Here is a tiny trained network, its code and every weight. The questions are about switching its units off for an input and a target symbol, where a switched-off unit gives its printed mean instead of its output.

import numpy as np


def w(rows, s, z=0):
    codes = np.array(rows[::2]) - 128.0
    scale = np.full(codes.shape[1], s)
    scale[-1] = z or s
    return codes * scale


def norm(h):
    return h / np.sqrt((h * h).mean(-1, keepdims=True) + 1e-5)


def f(y):
    return y / 2 * (1 + np.tanh(0.7978845608 * (y + 0.044715 * y**3)))


def softmax(a):
    e = np.exp(a - a.max(-1, keepdims=True))
    return e / e.sum(-1, keepdims=True)


def log_softmax(a):
    a = a - a.max(-1, keepdims=True)
    return a - np.log(np.exp(a).sum(-1, keepdims=True))


def net(x, mask):
    ids = ['αβγδεηλμξπσψω'.index(c) for c in x.split()]
    T = len(ids)
    res = E[ids] + P[:T]
    r = norm(res)
    for j in range(3):
        rows = slice(3 * j, 3 * j + 3)
        q, k, v = (r @ M[0][rows].T for M in (Q, K, V))
        z = softmax(np.where(np.tri(T) > 0, q @ k.T / 3**0.5, -1e9)) @ v
        o = O[0][rows]
        res = res + np.where(mask[j], z, o[:, -1]) @ o[:, :-1]
    y = f(norm(res) @ A[0][:, :-1].T + A[0][:, -1])
    res = res + np.where(mask[3:15], y, B[0][:, -1]) @ B[0][:, :-1]
    return log_softmax(norm(res)[-1] @ U[:, :-1].T + U[:, -1])


Q, K, V, O, A, B = {}, {}, {}, {}, {}, {}
E = w([
[119,79,130,230,161,104,126],'α',
[144,26,122,179,124,168,140],'β',
[141,132,102,130,58,108,37],'γ',
[35,108,152,79,150,85,120],'δ',
[152,162,193,120,88,166,205],'ε',
[180,119,144,92,226,78,101],'η',
[160,155,77,153,120,176,184],'λ',
[153,128,53,53,206,130,143],'μ',
[179,91,173,32,158,98,143],'ξ',
[2,176,66,97,123,103,127],'π',
[62,94,90,30,187,112,156],'σ',
[200,194,104,155,127,86,139],'ψ',
[177,58,123,67,158,145,99],'ω',
],0.00087)
P = w([
[114,164,176,75,236,239,36],'0',
[135,139,144,48,221,194,76],'1',
[113,141,134,56,200,184,85],'2',
[117,113,115,51,187,139,115],'3',
[109,114,108,67,164,128,120],'4',
[112,107,100,59,144,103,138],'5',
[127,97,91,63,125,87,152],'6',
[140,76,85,62,101,55,179],'7',
[135,67,71,79,68,41,207],'8',
[139,60,58,101,32,19,227],'9',
[123,58,54,77,42,13,218],'10',
[137,41,42,70,43,4,215],'11',
],0.00044)
Q[0] = w([
[151,169,170,222,72,177,117],'head 1',
[165,168,207,230,163,254,5],'head 1',
[156,180,185,247,72,204,94],'head 1',
[113,158,177,163,167,171,59],'head 2',
[102,172,179,146,165,171,69],'head 2',
[110,145,38,78,140,80,182],'head 2',
[140,177,122,222,94,202,80],'head 3',
[153,101,153,88,105,76,212],'head 3',
[91,56,80,33,165,45,145],'head 3',
],0.005)
K[0] = w([
[75,136,139,28,246,118,41],'head 1',
[71,176,168,71,242,218,81],'head 1',
[76,151,149,39,252,140,43],'head 1',
[132,175,209,131,201,214,61],'head 2',
[139,163,202,177,206,215,55],'head 2',
[174,75,99,172,66,86,216],'head 2',
[100,150,167,63,220,173,111],'head 3',
[105,68,53,151,67,3,122],'head 3',
[173,129,119,185,31,94,177],'head 3',
],0.0038)
V[0] = w([
[59,68,186,187,133,198,158],'head 1',
[112,198,255,154,132,25,93],'head 1',
[129,215,141,93,71,215,199],'head 1',
[253,112,173,145,161,215,94],'head 2',
[57,153,215,169,132,182,56],'head 2',
[173,224,119,163,118,142,97],'head 2',
[172,147,98,165,223,131,169],'head 3',
[162,89,167,67,62,153,73],'head 3',
[126,153,8,146,73,165,60],'head 3',
],0.0015)
O[0] = w([
[151,60,93,129,51,158,199,89],'head 1',
[111,105,83,95,203,9,174,2],'head 1',
[170,209,200,84,84,133,188,186],'head 1',
[136,84,146,184,44,52,110,148],'head 2',
[134,105,33,83,77,93,197,17],'head 2',
[168,162,100,168,134,56,161,29],'head 2',
[123,104,189,236,148,152,177,178],'head 3',
[116,146,136,60,46,93,28,161],'head 3',
[222,182,36,160,88,137,101,81],'head 3',
],0.0016,0.0008)
A[0] = w([
[111,175,154,154,114,156,169,159],'neuron 1',
[186,212,117,189,144,18,143,5],'neuron 2',
[99,128,119,128,151,141,104,138],'neuron 3',
[251,76,167,100,174,103,118,152],'neuron 4',
[215,46,132,120,97,142,127,123],'neuron 5',
[127,128,128,127,129,130,128,123],'neuron 6',
[130,128,128,128,127,125,129,132],'neuron 7',
[173,168,130,197,108,175,129,107],'neuron 8',
[105,71,96,206,110,99,137,118],'neuron 9',
[73,136,108,111,112,132,156,175],'neuron 10',
[139,129,121,121,109,98,115,163],'neuron 11',
[119,144,71,122,154,139,108,172],'neuron 12',
],0.0027,0.0017)
B[0] = w([
[183,124,137,129,135,69,102,162],'neuron 1',
[4,105,140,90,146,218,126,45],'neuron 2',
[157,114,139,165,118,133,143,147],'neuron 3',
[76,167,106,180,74,122,171,246],'neuron 4',
[57,170,104,159,121,130,181,179],'neuron 5',
[127,126,127,126,128,129,130,126],'neuron 6',
[129,130,129,131,129,127,125,130],'neuron 7',
[142,87,174,96,175,112,89,95],'neuron 8',
[156,115,108,69,133,72,154,86],'neuron 9',
[202,120,128,168,91,122,138,183],'neuron 10',
[116,152,114,155,137,98,109,146],'neuron 11',
[135,138,135,185,95,105,150,152],'neuron 12',
],0.0018,0.0011)
U = w([
[130,19,62,199,136,93,195,116],'α',
[72,74,86,184,16,224,144,84],'β',
[159,204,22,110,85,54,49,148],'γ',
[134,68,98,2,193,165,132,115],'δ',
[117,181,180,63,61,57,232,243],'ε',
[133,76,140,196,187,39,118,116],'η',
[221,176,217,174,86,180,143,89],'λ',
[206,134,147,188,190,172,85,91],'μ',
[85,70,195,63,129,73,62,8],'ξ',
[170,204,34,130,188,190,164,148],'π',
[63,131,157,103,193,221,90,201],'σ',
[33,212,157,196,225,69,137,122],'ψ',
[118,105,131,146,69,118,16,109],'ω',
],0.0049,0.0015)

Each question gives the input, a string of symbols that net reads in full, and the target symbol t.
The units are the heads (3 rows each of Q, K, V and O) and the neurons (one row each of A and B). Each row of codes is followed by its name. A weight is (code - 128) times the scale printed after its matrix; where a second scale follows, it is the last column's (O, A, B and U).
mask holds one flag per unit, heads first, then neurons. A switched-off unit (its flag False) gives its mean, the last column of its rows in O or B, instead of its output. The means were averaged over made-up inputs and are rounded, as every weight is.
A unit's drop is (log p(t) with every unit on - log p(t) with that unit switched off) / (log p(t) with every unit on - log p(t) with every unit switched off).
The circuit of an input: a set's keep is (log p(t) with only the set's units on - log p(t) with every unit switched off) / (log p(t) with every unit on - log p(t) with every unit switched off). Starting from the 12 units with the biggest drops (on a tie, the unit counted first), units are removed one at a time, each time the one whose removal leaves the highest keep (on an exact tie, the one counted first), for as long as the keep stays at least 0.8.
units of the circuit, in order: the units of the circuit, biggest drop first
k most important neurons: the k neurons with the biggest drops, biggest first
which heads matter: for each layer, one digit per head in row order, 1 if its drop is at least 0.15 and else 0, layers parted by /
input π ε ε σ σ η, target ε: units of the circuit, in order : [head 1; neuron 4]
input λ ε ω σ, target ε: which heads matter : 110
input π β η α, target α: which heads matter : 110
input π η π σ γ μ π, target γ: units of the circuit, in order : [head 3; neuron 4]
input η π μ β π ω, target β: units of the circuit, in order : [neuron 5; head 1]
input γ ω λ α α σ, target α: units of the circuit, in order : [head 1; head 3]
input σ γ α, target α: 2 most important neurons : [neuron 9; neuron 1]
input ε ξ ξ, target ε: which heads matter : 110
input μ π η η ω η, target ψ: units of the circuit, in order : [neuron 4]
input α ε σ ε μ ε σ μ, target ε: which heads matter : 100
input ξ σ μ σ ε η β μ, target β: which heads matter : 100
input ε ω δ, target ε: which heads matter : 110
input μ π μ ω μ η ψ η μ, target ψ: units of the circuit, in order : [head 1; head 2]
input λ λ μ, target λ: which heads matter : 100
input ξ ψ ψ ω σ σ σ δ δ η, target ψ: units of the circuit, in order : [neuron 4; head 2]
input η λ π δ π η λ λ π ξ, target λ: units of the circuit, in order : [head 1; head 2]
input α λ ω, target β: units of the circuit, in order : [head 2; neuron 5]
input ξ π ε σ, target ε: units of the circuit, in order : [head 1]
input σ η π ξ π π π ε ω, target ε: 2 most important neurons : [neuron 4; neuron 2]
input η λ μ δ ω ω π π π ξ σ, target δ: which heads matter : 010
input η ε η ε μ μ ε ψ, target ψ: 2 most important neurons : [neuron 2; neuron 4]
input ε σ π, target ε: 2 most important neurons : [neuron 10; neuron 12]
input β ε γ ξ γ μ, target γ: most important neuron : [neuron 12]
